How the nodes are linked:
QC ra MZ
QC na RG
QC po HP
QC da TJ
QC fu NC
ZJ ra ZG
ZJ na PH
ZJ po TM
ZJ da HT
ZJ fu LD
ZJ vu GJ
SD ra MQ
SD na FZ
SD po ZM
SD da LH
SD fu GF
SD vu MT
RD ra LM
RD na GS
RD da DS
RD fu LL
RD vu QF
RL ra MN
RL na ZR
RL po DN
RL da CH
RL fu QC
NH ra HG
NH na NR
NH po HH
NH da CG
NH fu JH
DN ra DG
DN na SQ
DN po DZ
DN da GF
DN fu HP
DN vu RL
SR ra BZ
SR na GF
SR po FP
SR da DR
SR fu TT
SR vu ZC
NR ra SC
NR na NH
NR po CQ
NR da ZL
NR fu PR
GL ra PQ
GL na MJ
GL po QM
GL da RH
GL fu JF
GL vu DJ
TN ra ZN
TN na MR
TN da DZ
TN fu LM
TN vu LD
FP ra FQ
FP na NG
FP da CR
FP fu LQ
FP vu SR
SQ ra CM
SQ na DN
SQ po HD
SQ da SR
SQ fu ZG
SQ vu ZR
QQ ra QS
QQ na BH
QQ da LM
QQ fu TP
QQ vu CQ
QM ra MR
QM na CC
QM da RQ
QM fu GS
QM vu GL
SZ ra HM
SZ na MM
SZ da CC
SZ fu TG
SZ vu NF
BQ ra BT
BQ na BS
BQ po LT
BQ da ZG
BQ fu SG
BQ vu CG
JP ra NR
JP na FM
JP po MF
JP da RN
JP fu JR
MN ra FM
MN na ZH
MN po DG
MN da PM
MN fu MZ
LC ra CG
LC na RN
LC po JF
LC da GJ
LC fu LP
LQ ra MM
LQ na FC
LQ da CL
LQ fu ML
LQ vu TT
SC ra RL
SC na HG
SC po RZ
SC da LJ
SC fu DM
MJ ra LD
MJ na GL
MJ po CC
MJ da RZ
MJ fu QF
MJ vu NS
NF ra QD
NF na ZQ
NF po SZ
NF da MJ
NF fu MF
NF vu SB
RQ ra HD
RQ na QS
RQ da DD
RQ fu TM
RQ vu RH
MQ ra GL
MQ na BR
MQ po CL
MQ da HH
MQ fu RJ
MQ vu GD
PG ra CC
PG na CL
PG da QQ
PG fu FQ
PG vu BR
TJ ra SB
TJ na QZ
TJ po CT
TJ da CN
TJ fu ZH
FH ra CT
FH na HT
FH po FL
FH da FZ
FH fu SQ
FH vu DH
GF ra RJ
GF na SR
GF po NG
GF da BB
GF fu CT
GF vu CH
JF ra BQ
JF na QF
JF po GS
JF da ZJ
JF fu QD
JF vu LC
MZ ra GR
MZ na DC
MZ po MP
MZ da SB
MZ fu MH
QP ra HN
QP na GG
QP da SZ
QP fu FB
QP vu MP
HT ra TT
HT na FH
HT po BC
HT da SD
HT fu DN
HT vu HC
NC ra MH
NC na NQ
NC po QG
NC da ZH
NC fu BL
CH ra PM
CH na ZC
CH po GF
CH da GR
CH fu TJ
QF ra BS
QF na JF
QF po RD
QF da PH
QF fu JN
QF vu RN
SF ra FH
SF na SG
SF po ZB
SF da QG
SF fu RH
SF vu HZ
MR ra NB
MR na TN
MR da HD
MR fu LT
MR vu PQ
FQ ra RD
FQ na JZ
FQ da TP
FQ fu MM
FQ vu BZ
LL ra ZB
LL na HM
LL da MR
LL fu BH
LL vu JN
TP ra DS
TP na ZD
TP da ZB
TP fu QM
TP vu JQ
LM ra LZ
LM na LT
LM da GT
LM fu ZB
LM vu BS
LD ra PP
LD na PQ
LD po TN
LD da DN
LD fu BS
LD vu PZ
QG ra FZ
QG na PP
QG po NB
QG da CM
QG fu BT
QG vu NC
DR ra JQ
DR na BB
DR po CR
DR da JN
DR fu MQ
DR vu JR
ML ra TH
ML na TQ
ML da JZ
ML fu QP
ML vu DG
DS ra GT
DS na TM
DS da FL
DS fu MR
DS vu PH
SG ra HT
SG na SF
SG po ZF
SG da PP
SG fu RZ
SG vu TL
CM ra MF
CM na DG
CM po TQ
CM da BZ
CM fu DP
CM vu ZH
DM ra QC
DM na GJ
DM po PH
DM da DH
DM fu MC
ZQ ra JN
ZQ na NF
ZQ po MM
ZQ da GL
ZQ fu LH
ZQ vu QT
ZN ra ZM
ZN na NB
ZN da ML
ZN fu LZ
ZN vu PP
MF ra CQ
MF na LH
MF po TG
MF da QF
MF fu DR
MF vu JP
ZC ra NL
ZC na CH
ZC po SR
ZC da JR
ZC fu QZ
TL ra HC
TL na HZ
TL po SG
TL da NQ
TL fu SC
CR ra TP
CR na HN
CR da LL
CR fu CL
CR vu DR
JR ra PR
JR na GR
JR po DR
JR da QJ
JR fu GD
QS ra DZ
QS na RQ
QS da LZ
QS fu DS
QS vu RZ
PM ra LC
PM na NL
PM po RJ
PM da JH
PM fu SB
JZ ra GS
JZ na FQ
JZ da ZD
JZ fu SZ
JZ vu RJ
CN ra NS
CN na GD
CN po BR
CN da NR
CN fu NL
BZ ra QF
BZ na RJ
BZ po FQ
BZ da JQ
BZ fu ZQ
BZ vu NL
JN ra SF
JN na QD
JN po LL
JN da PQ
JN fu HH
JN vu QJ
MP ra BB
MP na DP
MP po QP
MP da NF
MP fu FZ
MP vu MZ
DC ra JR
DC na MZ
DC po DP
DC da QT
DC fu MT
GS ra LT
GS na RD
GS da TM
GS fu HM
GS vu JF
QD ra SG
QD na JN
QD po HM
QD da LD
QD fu CQ
QD vu LP
BB ra SM
BB na DR
BB po HN
BB da QD
BB fu BR
BB vu GR
DP ra DR
DP na MP
DP po GG
DP da ZQ
DP fu SD
DP vu DC
MM ra LL
MM na SZ
MM da QM
MM fu TH
MM vu ZQ
DD ra FP
DD na LZ
DD da GG
DD fu BC
DD vu BT
GR ra JH
GR na JR
GR po BB
GR da LP
GR fu CN
SB ra LP
SB na QT
SB po NF
SB da NS
SB fu JP
DJ ra MC
DJ na NS
DJ po GL
DJ da HG
DJ fu LC
HN ra ZD
HN na CR
HN da HM
HN fu PG
HN vu BB
LP ra TL
LP na QJ
LP po QD
LP da PZ
LP fu NR
RJ ra JF
RJ na BZ
RJ po JZ
RJ da SM
RJ fu NF
RJ vu PM
ZF ra BC
ZF na ZB
ZF da ZN
ZF fu QS
ZF vu SG
FL ra FC
FL na BC
FL da FB
FL fu HD
FL vu FH
RH ra SQ
RH na RZ
RH po RQ
RH da BT
RH fu ZJ
RH vu HG
LT ra DD
LT na LM
LT da DQ
LT fu ZF
LT vu BQ
QZ ra QT
QZ na TJ
QZ po TT
QZ da GD
QZ fu MN
CC ra TN
CC na QM
CC da QS
CC fu RD
CC vu MJ
SM ra ZJ
SM na JQ
SM po ZD
SM da SG
SM fu MJ
SM vu JH
TT ra ZQ
TT na CT
TT po LQ
TT da MQ
TT fu DG
TT vu QZ
CG ra BL
CG na ZL
CG po BQ
CG da RG
CG fu TL
TM ra DQ
TM na DS
TM da BC
TM fu TN
TM vu ZJ
DG ra LH
DG na CM
DG po ML
DG da RJ
DG fu MP
DG vu MN
ZG ra DP
ZG na HP
ZG po DQ
ZG da TT
ZG fu PP
ZG vu RG
PH ra HP
PH na ZJ
PH po DS
PH da FH
PH fu PQ
PH vu DM
LZ ra NG
LZ na DD
LZ da QP
LZ fu FL
LZ vu SN
ZM ra CL
ZM na FB
ZM da TH
ZM fu NG
ZM vu SD
FC ra SZ
FC na LQ
FC da PG
FC fu TQ
FC vu CT
HP ra MP
HP na ZG
HP po GT
HP da CT
HP fu QG
HP vu QC
CQ ra RZ
CQ na HH
CQ po QQ
CQ da BS
CQ fu JQ
CQ vu NR
RN ra ZL
RN na LC
RN po QF
RN da DM
RN fu QJ
NQ ra MT
NQ na NC
NQ po PP
NQ da MN
NQ fu LJ
HC ra QZ
HC na DH
HC po HT
HC da MT
HC fu RL
QT ra QJ
QT na SB
QT po ZQ
QT da DJ
QT fu FM
RG ra DC
RG na QC
RG po ZG
RG da QZ
RG fu NQ
DH ra TJ
DH na HC
DH po FH
DH da MH
DH fu ZR
TQ ra TG
TQ na ML
TQ da FQ
TQ fu GG
TQ vu CM
NL ra RN
NL na PM
NL po BZ
NL da PR
NL fu QT
PP ra SD
PP na QG
PP po ZN
PP da DG
PP fu SN
PP vu NQ
DZ ra ML
DZ na HD
DZ da NG
DZ fu GT
DZ vu DN
NG ra JZ
NG na FP
NG da HN
NG fu FC
NG vu GF
BS ra SN
BS na BQ
BS po LM
BS da HP
BS fu SF
BS vu ZL
BC ra LQ
BC na FL
BC da ZM
BC fu DZ
BC vu HT
CT ra NF
CT na TT
CT po FC
CT da BR
CT fu CM
CT vu TJ
ZB ra FL
ZB na ZF
ZB da NB
ZB fu RQ
ZB vu SF
ZL ra LJ
ZL na CG
ZL po BS
ZL da QC
ZL fu HZ
BH ra RQ
BH na QQ
BH da LT
BH fu ZD
BH vu HH
PQ ra QG
PQ na LD
PQ po MR
PQ da SQ
PQ fu BQ
PQ vu MC
HM ra ZF
HM na LL
HM da TN
HM fu QQ
HM vu QD
GD ra DJ
GD na CN
GD po MQ
GD da NH
GD fu PM
FZ ra BR
FZ na SD
FZ po FB
FZ da MF
FZ fu SR
FZ vu MH
FB ra PG
FB na ZM
FB da TG
FB fu FP
FB vu FZ
BL ra ZC
BL na LJ
BL po BT
BL da DC
BL fu HC
ZH ra JP
ZH na MN
ZH po CM
ZH da NL
ZH fu DC
CL ra QM
CL na PG
CL da BH
CL fu JZ
CL vu MQ
GJ ra RG
GJ na DM
GJ po ZJ
GJ da HC
GJ fu PZ
HD ra TQ
HD na DZ
HD da FP
HD fu DQ
HD vu SQ
TH ra BH
TH na TG
TH da GS
TH fu HN
TH vu LH
GT ra QP
GT na DQ
GT da FC
GT fu NB
GT vu HP
PZ ra NQ
PZ na MC
PZ po LD
PZ da RL
PZ fu ZL
NB ra FB
NB na ZN
NB da TQ
NB fu DD
NB vu QG
QJ ra HZ
QJ na LP
QJ po JN
QJ da MC
QJ fu NH
LH ra HH
LH na MF
LH po TH
LH da JF
LH fu BB
LH vu FM
GG ra CR
GG na QP
GG da MM
GG fu ZM
GG vu DP
DQ ra GG
DQ na GT
DQ da LQ
DQ fu ZN
DQ vu ZG
NS ra PZ
NS na DJ
NS po MJ
NS da SC
NS fu RN
ZR ra ZH
ZR na RL
ZR po SQ
ZR da ZC
ZR fu RG
ZD ra TM
ZD na TP
ZD da ZF
ZD fu CC
ZD vu SM
PR ra DM
PR na JH
PR po JQ
PR da HZ
PR fu DJ
LJ ra CH
LJ na BL
LJ po SN
LJ da MZ
LJ fu DH
MH ra CN
MH na MT
MH po FZ
MH da JP
MH fu ZC
BT ra SR
BT na SN
BT po DD
BT da DP
BT fu HT
BT vu BL
HH ra RH
HH na CQ
HH po BH
HH da BQ
HH fu SM
HH vu NH
MT ra GD
MT na MH
MT po SD
MT da FM
MT fu CH
FM ra NH
FM na JP
FM po LH
FM da LC
FM fu GR
MC ra NC
MC na PZ
MC po PQ
MC da ZR
MC fu CG
SN ra GF
SN na BT
SN po LZ
SN da MP
SN fu FH
SN vu LJ
RZ ra DN
RZ na RH
RZ po QS
RZ da SN
RZ fu PH
RZ vu SC
HG ra ZR
HG na SC
HG po RH
HG da BL
HG fu GJ
JH ra GJ
JH na PR
JH po SM
JH da TL
JH fu NS
TG ra QQ
TG na TH
TG da RD
TG fu CR
TG vu MF
JQ ra PH
JQ na SM
JQ po TP
JQ da SF
JQ fu GL
JQ vu PR
BR ra MJ
BR na MQ
BR po PG
BR da CQ
BR fu BZ
BR vu CN
HZ ra DH
HZ na TL
HZ po SF
HZ da NC
HZ fu HG

In the rows, zero is written as 478.

The rows follow the links: the fewer symbols apart two nodes are, the more alike their rows tend to be.

Named rows; a name shown again gets a slightly different row:
MH ->  546   508   639   432   473   518   647   510   444   445   518   617   432   613   736   216   555   589   455    37   501   470   440   487   701   541   435   377   296   569   582   325   491   422   439   610   339   492   584   622   640   493   409   676   516   304   545   299   657   562   338   565   477   466   302   338   489   401   669
RD ->  417   442   459   416   373   628   438   496   417   516   260   583   324   599   395   530   588   118   670   442   446   552   463   515   444   496   507   626   420   441   495   351   363   500   346   362   646   576   498   286   449   331   640   732   604   476    46   638   324   448   469   470   623   556   385   419   740   432   338
QG ->  436   414   448   446   571   341   313   467   513   509   654   360   424   432   435   487   197   659   376   739   474   419   391   371   418   307   413   385   556   422   448   714   483   395   443   363   431   492   193   574   427   581   305   236   298   558   807   505   581   535   703   428   203   500   540   574   220   449   619
ML ->  263   449   667   212   264   525   314   426   249   430   306   351   306   460   322   514   360   316   585   636   383   571   495   541   661   235   438   325   487   432   348   552   499   472   463   305   645   813   532   533   428   615   379   672   416   492   490   575   461   475   447   557   542   580   488   422   483   378   494
ZQ ->  591   373   436   512   702   331   392   551   518   405   192   485   339   501   280   718   448   568   251   608   329   351   697   111   543   389   341   622   531   576   585   501   524   475   298   420   221   435   334   347   573   550   465   481   540   540   622   644   425   367   397   591   664   532   521   412   334   603   724
JQ ->  536   446   316   610   739   349   340   452   562   515   456   380   533   413   315   754   374   551   409   801   382   380   545   314   257   475   375   695   699   592   466   607   441   511   573   394   230   373   346   306   534   585   438   289   486   560   625   638   310   441   653   487   609   428   568   538   349   715   446
ZN ->  230   456   634   195   298   561   370   439   291   445   501   308   296   496   374   408   348   248   661   707   449   605   302   648   613   212   390   334   533   396   314   597   373   450   473   282   765   773   444   533   383   609   337   551   378   463   467   557   459   445   651   487   365   560   489   516   550   317   401
ZC ->  455   645   564   448   342   528   664   395   433   464   583   555   684   405   735   286   586   620   445    88   565   499   551   651   649   565   550   296   315   431   562   321   589   471   601   677   396   468   671   661   600   501   439   572   435   419   574   241   690   512   345   484   454   418   417   399   491   369   559
CH ->  602   501   434   617   497   385   611   463   573   430   599   523   715   393   563   426   610   888   194   333   554   370   585   429   495   681   526   326   421   441   567   413   721   414   513   668   349   368   529   713   474   492   547   358   472   509   712   314   711   578   277   438   418   469   350   517   255   515   586
LH ->  582   455   392   599   671   272   495   585   572   415   288   622   469   457   321   671   568   568   242   492   419   351   673   137   407   558   483   640   447   412   680   403   682   525   173   476   273   367   376   378   474   391   659   436   536   578   434   560   535   402   230   440   613   492   442   388   411   557   720
GF ->  429   553   368   535   463   385   532   479   508   422   574   568   631   309   357   571   494   700   210   419   484   453   620   365   377   552   697   352   339   232   573   449   873   513   337   470   478   415   400   625   378   358   631   287   425   680   538   414   660   497   286   349   389   504   459   415   257   394   664
HN ->  416   508   347   564   423   430   394   510   478   442   359   485   470   305   170   733   651   520   350   685   502   419   680   319   405   551   630   528   513   251   556   440   791   571   316   414   633   601   479   434   320   359   756   399   579   637   282   595   430   426   201   390   661   580   451   442   461   404   387
DN ->  440   463   314   580   444   373   577   523   551   545   776   529   610   385   433   445   504   666   306   457   594   477   423   438   250   544   707   392   388   236   518   560   736   528   323   514   602   368   246   635   315   335   597   151   395   564   443   378   596   605   436   305   163   486   459   559   325   334   561
SQ ->  312   557   534   374   332   668   627   450   384   473   708   507   536   450   678   302   403   371   622   214   495   700   373   704   436   472   658   305   311   327   469   359   448   471   465   528   620   468   488   572   358   339   532   532   444   439   269   267   648   570   526   389   234   464   480   454   603   241   600
SZ ->  428   454   668   230   364   531   321   497   329   373   101   448   219   601   330   578   541   166   606   553   346   559   583   405   689   350   409   540   436   463   456   469   457   524   332   340   532   758   514   359   496   491   521   798   550   507   286   609   386   377   405   571   662   537   478   331   629   456   465
MN ->  500   558   657   384   425   494   494   393   385   411   472   427   513   503   717   343   376   677   476   256   429   438   442   590   742   426   346   338   417   651   444   452   395   448   703   590   241   540   672   662   614   648   241   627   365   360   830   319   633   471   506   617   485   440   489   364   399   520   570
GT ->  360   434   398   457   356   419   361   458   449   506   609   321   490   331   213   594   453   496   456   787   529   497   417   481   350   399   608   358   588   226   377   678   698   488   432   376   840   638   376   630   183   436   550   196   353   646   479   540   476   511   487   332   342   578   538   621   371   359   294
GL ->  651   322   346   622   766   318   436   645   665   481   334   551   355   533   333   661   424   460   355   624   417   405   547   179   327   462   332   718   568   632   550   575   370   433   280   404   251   297   329   183   546   466   470   406   543   556   450   661   340   413   541   545   579   447   563   504   420   665   612
MP ->  372   436   741   201   446   531   474   453   317   387   351   503   224   596   529   407   350   370   511   291   354   518   485   408   717   269   356   349   325   484   526   425   384   398   312   418   350   601   429   453   549   556   283   742   425   373   541   465   577   475   493   532   428   489   461   340   473   347   803
DC ->  702   375   510   517   634   341   487   520   580   469   417   560   441   567   558   364   461   855   215   411   483   316   517   227   724   485   355   416   459   627   563   632   505   343   352   557   249   427   451   597   607   618   324   402   454   431   838   475   616   523   390   525   453   470   406   463   253   572   717
BS ->  439   492   260   646   567   429   517   433   640   518   761   347   728   300   435   608   377   595   458   676   480   511   397   504    86   533   554   544   650   436   404   629   531   534   642   511   499   297   391   432   338   443   490   143   386   628   525   432   416   501   656   314   301   404   616   607   399   605   382
SM ->  417   583   539   409   489   619   381   363   357   418   386   346   470   409   542   619   339   185   722   479   346   590   495   645   400   357   303   561   526   658   310   377   248   505   759   448   284   487   625   250   630   544   365   679   514   377   453   513   304   344   721   580   630   417   621   473   632   644   421
PP ->  282   470   670   276   402   597   459   367   276   453   621   359   411   490   605   366   243   338   663   437   431   624   322   674   547   236   371   281   452   511   292   544   315   404   613   397   494   571   405   513   468   632   266   558   356   421   586   357   531   478   757   513   232   473   530   498   479   363   607
ZH ->  604   482   480   507   635   360   456   451   551   451   544   479   583   467   459   425   428   873   231   511   549   303   495   337   620   468   411   372   551   555   475   646   578   467   571   504   249   420   471   651   534   677   251   337   361   475   942   391   552   480   444   528   423   409   496   471   179   566   621
GR ->  616   578   406   721   627   361   599   484   643   460   499   590   775   363   564   537   644   706   240   332   550   285   628   368   449   738   565   498   447   496   599   363   694   517   561   660   282   273   603   550   561   438   574   366   533   493   608   343   596   489   236   442   661   392   391   480   341   594   492
QJ ->  600   639   457   616   410   633   633   427   526   515   510   550   704   470   788   373   646   467   558   133   513   504   511   655   455   653   493   527   407   615   502   255   380   507   727   683   315   292   692   415   614   448   571   626   577   355   342   268   455   489   474   474   565   349   404   491   595   550   349
SD ->  502   407   399   437   578   292   486   569   494   432   484   603   353   485   345   566   458   646   187   467   462   383   591   166   510   463   536   388   357   277   674   451   744   459   162   490   443   417   242   539   396   398   567   420   417   596   482   470   648   462   222   396   392   560   440   395   340   371   783
TG ->  391   479   563   340   335   531   463   528   313   373   211   581   305   568   345   524   634   234   618   429   384   530   595   446   614   454   450   478   349   374   537   348   524   509   298   401   576   678   552   367   507   364   627   753   572   464   176   616   448   417   280   509   697   577   411   356   707   379   452
ZF ->  298   450   540   315   392   573   348   437   384   480   423   315   337   531   411   520   351   206   773   690   445   610   339   656   454   309   454   453   555   499   284   571   251   440   545   263   716   651   478   406   449   515   430   571   416   434   338   652   320   474   779   477   442   551   584   552   658   436   225
TL ->  581   490   515   503   541   549   525   417   478   515   613   421   570   532   791   217   375   526   617   367   489   542   298   674   526   477   344   476   531   774   340   532   150   384   792   537   373   365   562   494   624   595   233   532   450   294   642   333   480   532   739   571   420   388   507   521   507   571   395
CT ->  350   572   418   461   453   332   429   411   473   401   640   396   639   228   274   664   350   750   278   646   449   474   644   359   419   462   571   304   546   274   429   534   818   527   515   468   428   520   459   665   373   534   465   247   398   653   759   375   604   522   376   353   394   530   570   464   223   502   594
LT ->  302   506   503   409   277   619   386   391   387   535   546   335   520   439   411   532   453   136   720   625   445   667   345   769   339   397   615   444   536   377   303   507   394   548   615   384   820   595   550   428   339   435   539   535   463   522   231   504   361   494   610   373   455   514   516   576   655   403   162
HM ->  497   451   242   573   427   462   434   539   597   490   415   505   521   354   229   731   619   375   474   657   486   477   551   427   248   599   613   655   593   371   484   452   636   568   360   381   698   478   464   351   321   355   756   355   541   607   184   686   374   386   380   358   646   542   464   558   517   488   251
PH ->  475   424   441   421   471   625   610   492   455   557   527   605   334   704   683   245   462   135   680   234   470   615   296   626   358   416   486   549   322   518   512   333   173   419   375   438   531   364   370   311   517   283   543   591   503   397   124   403   494   500   641   455   342   430   487   474   695   386   568

Each walk starts at a row. The symbols on each line, taken left to right, move it on to the next node.
Each answer is a row, close to the row of the node it stands for.
start  269   493   730   184   393   509   431   326   242   360   492   342   381   445   487   459   249   395   503   429   356   620   511   579   690   248   419   222   410   456   365   454   504   478   571   386   319   665   562   533   575   671   269   673   363   430   724   344   512   438   548   550   450   507   539   330   434   459   657
fu fu na da vu  706   473   409   643   668   365   548   576   623   457   414   645   558   506   580   455   673   774   209   318   505   308   640   234   526   644   429   569   487   571   689   381   619   426   398   615   219   270   488   520   581   435   496   430   567   432   576   479   537   467   239   483   616   433   425   444   368   610   574
po na ra da vu  586   484   313   745   605   433   529   435   643   569   753   441   722   383   606   409   472   723   353   484   623   366   360   574   301   610   500   513   602   639   443   575   424   471   690   618   357   249   488   603   497   565   422   171   460   501   692   375   461   551   597   443   278   368   530   583   328   677   305
start  580   441   552   449   441   556   684   523   458   506   578   619   413   697   832    94   501   492   495   130   572   502   305   557   670   505   484   372   303   553   524   381   389   353   448   621   496   381   448   568   571   456   373   605   456   304   468   267   659   564   492   474   267   440   403   428   552   411   669
da fu po po  245   516   530   311   191   590   417   468   302   387   435   462   449   445   352   445   538   370   549   392   489   623   508   639   607   415   579   347   351   224   454   378   694   528   374   411   748   766   574   557   338   368   649   647   470   552   197   483   545   489   275   424   497   563   401   406   601   218   410
ra fu vu fu po na na  487   421   398   467   474   383   371   595   531   449   264   574   353   479   190   673   634   458   343   673   444   404   613   226   468   497   521   602   475   375   624   451   670   504   147   365   581   557   424   376   370   343   663   484   577   610   292   709   364   427   231   448   669   566   400   451   474   423   478
start  476   511   627   405   498   556   563   359   414   500   608   412   567   531   789   189   331   561   551   315   528   512   304   651   655   389   374   311   491   665   380   522   276   391   690   526   367   460   522   669   584   659   191   521   349   286   731   242   579   526   678   564   324   424   493   481   482   497   491
fu fu ra fu fu ra ra na  606   612   529   581   531   564   542   356   459   480   480   438   567   516   683   381   447   459   616   330   457   479   466   617   488   512   321   535   492   842   414   429   165   463   833   605   231   431   654   409   663   652   346   600   521   302   669   311   373   434   636   603   614   395   540   444   525   625   352
na po fu fu  627   437   233   654   692   360   504   612   651   516   401   678   403   522   385   616   577   439   356   498   472   419   604   269   247   621   497   700   526   541   647   409   445   485   239   507   362   251   324   266   473   300   659   386   607   554   292   584   374   388   403   427   598   425   500   517   498   580   565
start  505   372   486   401   641   285   391   594   443   414   393   523   237   519   341   570   348   619   245   581   451   365   558   134   651   349   408   398   436   479   587   621   607   375   224   392   339   464   241   497   487   532   372   399   386   581   719   526   534   420   339   538   398   536   491   396   277   471   827
vu ra po fu vu fu  537   657   708   454   448   529   473   364   406   404   390   470   579   447   646   406   445   572   565   269   438   471   565   530   667   474   329   459   480   719   425   375   396   485   767   569   159   469   757   500   689   643   329   645   458   325   752   322   463   437   506   644   670   417   503   391   428   662   541
ra na da da da po fu  263   617   594   321   241   540   618   376   259   434   605   498   560   413   508   386   485   419   521   171   397   630   590   630   572   510   638   290   281   208   512   300   617   545   441   537   501   515   574   550   446   383   596   631   478   481   361   265   673   456   353   439   411   463   388   333   562   208   691
start  532   339   322   602   534   404   378   622   605   512   307   590   363   548   212   660   645   322   399   686   486   411   566   273   348   538   524   685   558   449   569   537   516   449   227   359   669   518   334   282   414   297   708   397   593   603   196   790   326   389   368   433   655   499   433   545   581   470   344
da ra na da  288   451   441   400   351   412   278   446   422   412   457   350   509   268   154   685   446   551   417   748   487   484   565   428   464   469   583   371   553   236   472   582   827   539   424   340   663   671   485   682   313   485   499   335   395   651   530   608   462   453   345   390   506   551   461   513   326   398   355
fu da na da na  464   410   399   527   545   362   286   477   512   528   335   391   412   449   157   742   413   380   461   932   414   442   560   372   318   405   414   597   682   536   383   623   463   490   461   339   587   563   420   331   405   517   552   378   525   586   464   782   266   397   534   498   660   546   562   562   444   612   196
start  490   589   564   472   419   548   679   430   464   507   717   551   667   443   805   153   531   528   552   101   543   534   349   708   497   569   581   324   342   469   494   400   447   470   608   724   495   379   576   693   504   462   460   434   414   361   517   175   679   587   486   468   338   409   392   532   539   381   489
po na da ra na  504   505   445   505   633   307   306   457   485   410   349   377   488   348   216   757   371   649   296   727   398   419   692   263   399   436   361   548   610   511   460   561   628   583   519   382   156   478   449   389   561   599   439   446   472   620   768   564   410   396   454   541   651   512   530   418   270   652   582
ra na da da da po fu  401   413   403   431   387   351   421   546   456   433   462   457   484   345   174   631   546   570   339   647   537   465   581   414   494   492   674   348   468   156   518   520   817   510   259   378   731   648   471   600   270   400   702   345   468   663   413   580   547   522   206   349   465   645   403   455   373   302   447
start  249   570   576   330   303   619   559   324   302   470   713   316   585   349   559   370   281   418   670   352   520   711   358   765   414   353   564   262   356   344   346   425   484   525   674   498   572   563   520   582   437   513   387   459   337   505   534   258   493   540   635   450   272   437   488   459   534   336   528
po na vu vu po  352   485   358   548   481   347   495   424   544   522   730   328   645   275   374   572   308   685   361   673   550   467   415   486   329   467   589   362   598   276   460   671   685   486   517   467   545   401   388   619   333   465   451   187   288   580   634   400   570   579   598   338   201   476   536   557   263   494   471
fu fu po da  409   355   484   301   507   367   337   596   446   447   322   444   223   521   118   616   438   513   309   723   421   447   512   267   614   332   461   465   519   376   484   654   650   411   138   302   615   700   330   533   393   502   484   475   455   533   539   716   492   385   333   508   499   635   449   434   387   399   563
start  345   488   483   364   410   570   326   384   326   430   300   380   394   480   353   635   438   175   708   676   386   547   507   595   451   347   398   550   617   547   303   469   295   482   621   310   550   685   583   293   450   557   469   656   542   431   355   616   295   392   578   520   669   496   586   469   587   512   216
da na ra fu fu  188   514   556   270   177   605   435   387   312   484   582   343   514   433   394   437   392   274   697   602   501   648   402   721   486   378   605   280   502   255   310   518   458   508   559   389   803   702   513   609   296   495   493   484   413   479   319   472   487   523   516   392   306   535   506   524   572   325   326
fu vu po ra na  333   401   610   242   319   548   513   526   362   384   332   571   237   591   357   448   524   241   525   395   415   521   477   441   718   396   550   366   348   269   540   391   533   509   231   389   695   719   499   506   402   398   550   727   481   487   244   609   522   470   272   466   491   601   330   398   642   253   595
